Here is a tiny trained network, its code and every weight. The questions are about switching its units off for an input and a target symbol, where a switched-off unit gives its printed mean instead of its output.

import numpy as np


def w(rows, s, z=0):
    codes = np.array(rows[::2]) - 128.0
    scale = np.full(codes.shape[1], s)
    scale[-1] = z or s
    return codes * scale


def f(y):
    return np.maximum(y, 0)


def softmax(a):
    e = np.exp(a - a.max(-1, keepdims=True))
    return e / e.sum(-1, keepdims=True)


def log_softmax(a):
    a = a - a.max(-1, keepdims=True)
    return a - np.log(np.exp(a).sum(-1, keepdims=True))


def net(x, mask):
    ids = ['ΞΦαηλπσ'.index(c) for c in x.split()]
    T = len(ids)
    res = E[ids] + P[:T]
    u = 0
    for l in range(2):
        q, k, v = (res @ M[l].T for M in (Q, K, V))
        z = softmax(np.where(np.tri(T) > 0, q @ k.T / 2**0.5, -1e9)) @ v
        res = res + np.where(mask[u], z, O[l][:, -1]) @ O[l][:, :-1]
        u += 1
        y = f(res @ A[l][:, :-1].T + A[l][:, -1])
        res = res + np.where(mask[u : u + 12], y, B[l][:, -1]) @ B[l][:, :-1]
        u += 12
    return log_softmax(res[-1] @ U[:, :-1].T + U[:, -1])


Q, K, V, O, A, B = {}, {}, {}, {}, {}, {}
E = w([
[182,160,116,164,124,157],'Ξ',
[172,174,173,119,125,164],'Φ',
[173,134,74,210,87,147],'α',
[109,192,166,170,79,13],'η',
[249,157,185,155,124,117],'λ',
[187,64,108,229,20,113],'π',
[88,131,154,91,70,210],'σ',
],0.018)
P = w([
[140,115,121,121,156,133],'0',
[141,53,185,176,160,163],'1',
[133,129,151,176,134,149],'2',
[181,124,66,2,106,113],'3',
[145,165,109,106,97,130],'4',
[151,108,210,240,97,180],'5',
[187,120,155,150,75,161],'6',
[193,165,90,58,59,158],'7',
],0.013)
Q[0] = w([
[83,202,93,120,164,132],'0.h1',
[5,12,92,98,201,185],'0.h1',
],0.012)
K[0] = w([
[183,150,120,152,153,153],'0.h1',
[147,126,81,146,251,120],'0.h1',
],0.022)
V[0] = w([
[109,100,156,121,159,1],'0.h1',
[124,130,125,143,143,93],'0.h1',
],0.011)
O[0] = w([
[117,255,92,180,43,182,1],'0.h1',
[117,186,130,147,78,149,99],'0.h1',
],0.0069)
A[0] = w([
[47,120,138,187,165,231,124],'0.n1',
[237,110,146,112,109,238,146],'0.n2',
[127,219,200,80,214,175,71],'0.n3',
[165,195,104,155,211,86,144],'0.n4',
[86,115,86,144,176,122,45],'0.n5',
[94,173,216,68,191,171,86],'0.n6',
[43,170,145,116,105,2,103],'0.n7',
[106,243,95,110,101,168,3],'0.n8',
[216,140,130,90,82,30,97],'0.n9',
[104,126,110,112,50,241,26],'0.n10',
[126,224,116,120,100,95,149],'0.n11',
[184,140,105,153,139,202,164],'0.n12',
],0.0073,0.0053)
B[0] = w([
[174,85,141,166,140,85,143],'0.n1',
[129,146,82,163,104,224,255],'0.n2',
[95,89,148,68,142,150,138],'0.n3',
[194,91,171,105,99,81,144],'0.n4',
[96,136,149,104,151,140,128],'0.n5',
[156,102,141,157,45,143,142],'0.n6',
[127,157,198,124,83,21,140],'0.n7',
[2,193,116,175,226,201,140],'0.n8',
[83,160,113,81,137,176,196],'0.n9',
[80,65,174,60,223,119,141],'0.n10',
[165,163,101,183,33,159,149],'0.n11',
[178,90,121,157,79,135,193],'0.n12',
],0.012,0.011)
Q[1] = w([
[186,53,166,180,124,207],'1.h1',
[157,121,17,3,74,129],'1.h1',
],0.03)
K[1] = w([
[76,210,146,101,104,33],'1.h1',
[131,104,250,252,175,149],'1.h1',
],0.033)
V[1] = w([
[39,51,56,164,60,78],'1.h1',
[202,159,5,173,221,78],'1.h1',
],0.019)
O[1] = w([
[134,96,249,175,104,181,190],'1.h1',
[93,118,126,68,93,189,12],'1.h1',
],0.02,0.011)
A[1] = w([
[60,102,135,181,225,75,184],'1.n1',
[97,78,102,97,232,154,88],'1.n2',
[68,140,108,84,110,95,2],'1.n3',
[91,98,149,103,171,191,48],'1.n4',
[139,204,76,174,96,219,94],'1.n5',
[101,121,97,98,180,78,26],'1.n6',
[117,49,110,119,248,115,79],'1.n7',
[116,161,189,157,175,70,70],'1.n8',
[208,121,96,105,67,90,180],'1.n9',
[90,145,183,162,148,142,49],'1.n10',
[114,140,147,132,102,42,145],'1.n11',
[89,74,104,97,150,196,110],'1.n12',
],0.012,0.0059)
B[1] = w([
[117,191,152,2,100,164,240],'1.n1',
[114,114,51,180,161,188,157],'1.n2',
[43,64,126,131,115,179,164],'1.n3',
[68,121,142,156,55,96,220],'1.n4',
[97,108,116,129,119,76,250],'1.n5',
[168,132,205,194,80,63,195],'1.n6',
[107,130,170,127,141,56,187],'1.n7',
[42,68,126,159,58,115,239],'1.n8',
[121,119,149,163,183,188,240],'1.n9',
[161,166,63,90,217,150,246],'1.n10',
[185,146,105,94,180,173,197],'1.n11',
[231,146,100,105,138,83,221],'1.n12',
],0.016,0.021)
U = w([
[72,87,128,84,168,152,142],'Ξ',
[85,171,180,135,149,115,89],'Φ',
[71,137,175,147,57,124,98],'α',
[21,201,157,153,95,169,98],'η',
[20,126,179,173,119,121,54],'λ',
[80,144,213,172,109,255,254],'π',
[26,47,224,67,175,115,166],'σ',
],0.0043,0.0033)

Each question gives the input, a string of symbols that net reads in full, and the target symbol t.
The units are the heads (2 rows each of Q, K, V and O) and the neurons (one row each of A and B). Each row of codes is followed by its name. A weight is (code - 128) times the scale printed after its matrix; where a second scale follows, it is the last column's (O, A, B and U).
mask holds one flag per unit, layer by layer, with each layer's heads first. A switched-off unit (its flag False) gives its mean, the last column of its rows in O or B, instead of its output. The means were averaged over made-up inputs and are rounded, as every weight is.
A unit's drop is (log p(t) with every unit on - log p(t) with that unit switched off) / (log p(t) with every unit on - log p(t) with every unit switched off).
The circuit of an input: a set's keep is (log p(t) with only the set's units on - log p(t) with every unit switched off) / (log p(t) with every unit on - log p(t) with every unit switched off). Starting from the 12 units with the biggest drops (on a tie, the unit counted first), units are removed one at a time, each time the one whose removal leaves the highest keep (on an exact tie, the one counted first), for as long as the keep stays at least 0.8.
circuit, biggest first: the units of the circuit, biggest drop first
unit that matters most: the unit with the biggest drop
k most important neurons: the k neurons with the biggest drops, biggest first
k most important neurons of layer l: the k neurons of layer l with the biggest drops, biggest first
input Φ λ σ η η, target σ: 3 most important neurons of layer 1	(1.n3 1.n6 1.n11)
input Φ π Φ α Ξ α σ, target Ξ: circuit, biggest first	(1.h1)
input α σ λ Φ π Φ π λ, target Φ: circuit, biggest first	(1.h1 1.n6)
input α σ π Φ Φ, target π: circuit, biggest first	(0.n3 1.h1)
input π λ λ π, target λ: 2 most important neurons of layer 1	(1.n6 1.n3)
input λ α π Φ Ξ, target π: circuit, biggest first	(0.n2 1.h1)
input σ Φ α λ σ, target α: 4 most important neurons	(0.n2 0.n9 1.n4 1.n12)
input π α η Φ σ Ξ α, target σ: 2 most important neurons	(0.n7 1.n8)
input Ξ α π π Φ, target π: circuit, biggest first	(1.h1 0.n3)
input α λ π η Ξ π σ Φ, target σ: 2 most important neurons of layer 0	(0.n7 0.n2)
input Φ σ α Φ Ξ, target α: 3 most important neurons	(0.n2 1.n4 0.n3)
input π π λ, target π: circuit, biggest first	(0.n2 1.h1)
input π Φ π Φ λ, target π: circuit, biggest first	(0.n2 0.n9 1.h1)
input Φ α Φ Φ η α α, target η: 2 most important neurons of layer 1	(1.n1 1.n10)
input Ξ α π α Φ η, target η: unit that matters most	0.h1
input α π α Φ π π, target Φ: 2 most important neurons of layer 1	(1.n6 1.n8)
input π α π Φ Ξ σ, target Φ: circuit, biggest first	(1.h1 1.n6 1.n8)
input λ η Ξ Ξ, target η: 2 most important neurons	(0.n8 0.n10)
input Φ σ Φ α Ξ λ, target α: 2 most important neurons of layer 1	(1.n4 1.n12)
input α Φ π, target α: unit that matters most	1.h1
input π α α α σ, target α: 2 most important neurons	(1.n4 1.n12)
input Φ Ξ σ π η σ π λ, target σ: 2 most important neurons of layer 0	(0.n7 0.n9)
input Ξ λ π Φ π Φ π σ, target Φ: 2 most important neurons of layer 0	(0.n3 0.n6)
input π α Φ Ξ Φ, target Φ: 2 most important neurons	(0.n3 1.n6)
input π α π λ α π η, target π: 2 most important neurons	(1.n9 1.n3)
input π π Φ α π, target Φ: 2 most important neurons of layer 0	(0.n9 0.n3)
input Ξ π π λ α α π, target α: unit that matters most	0.n2
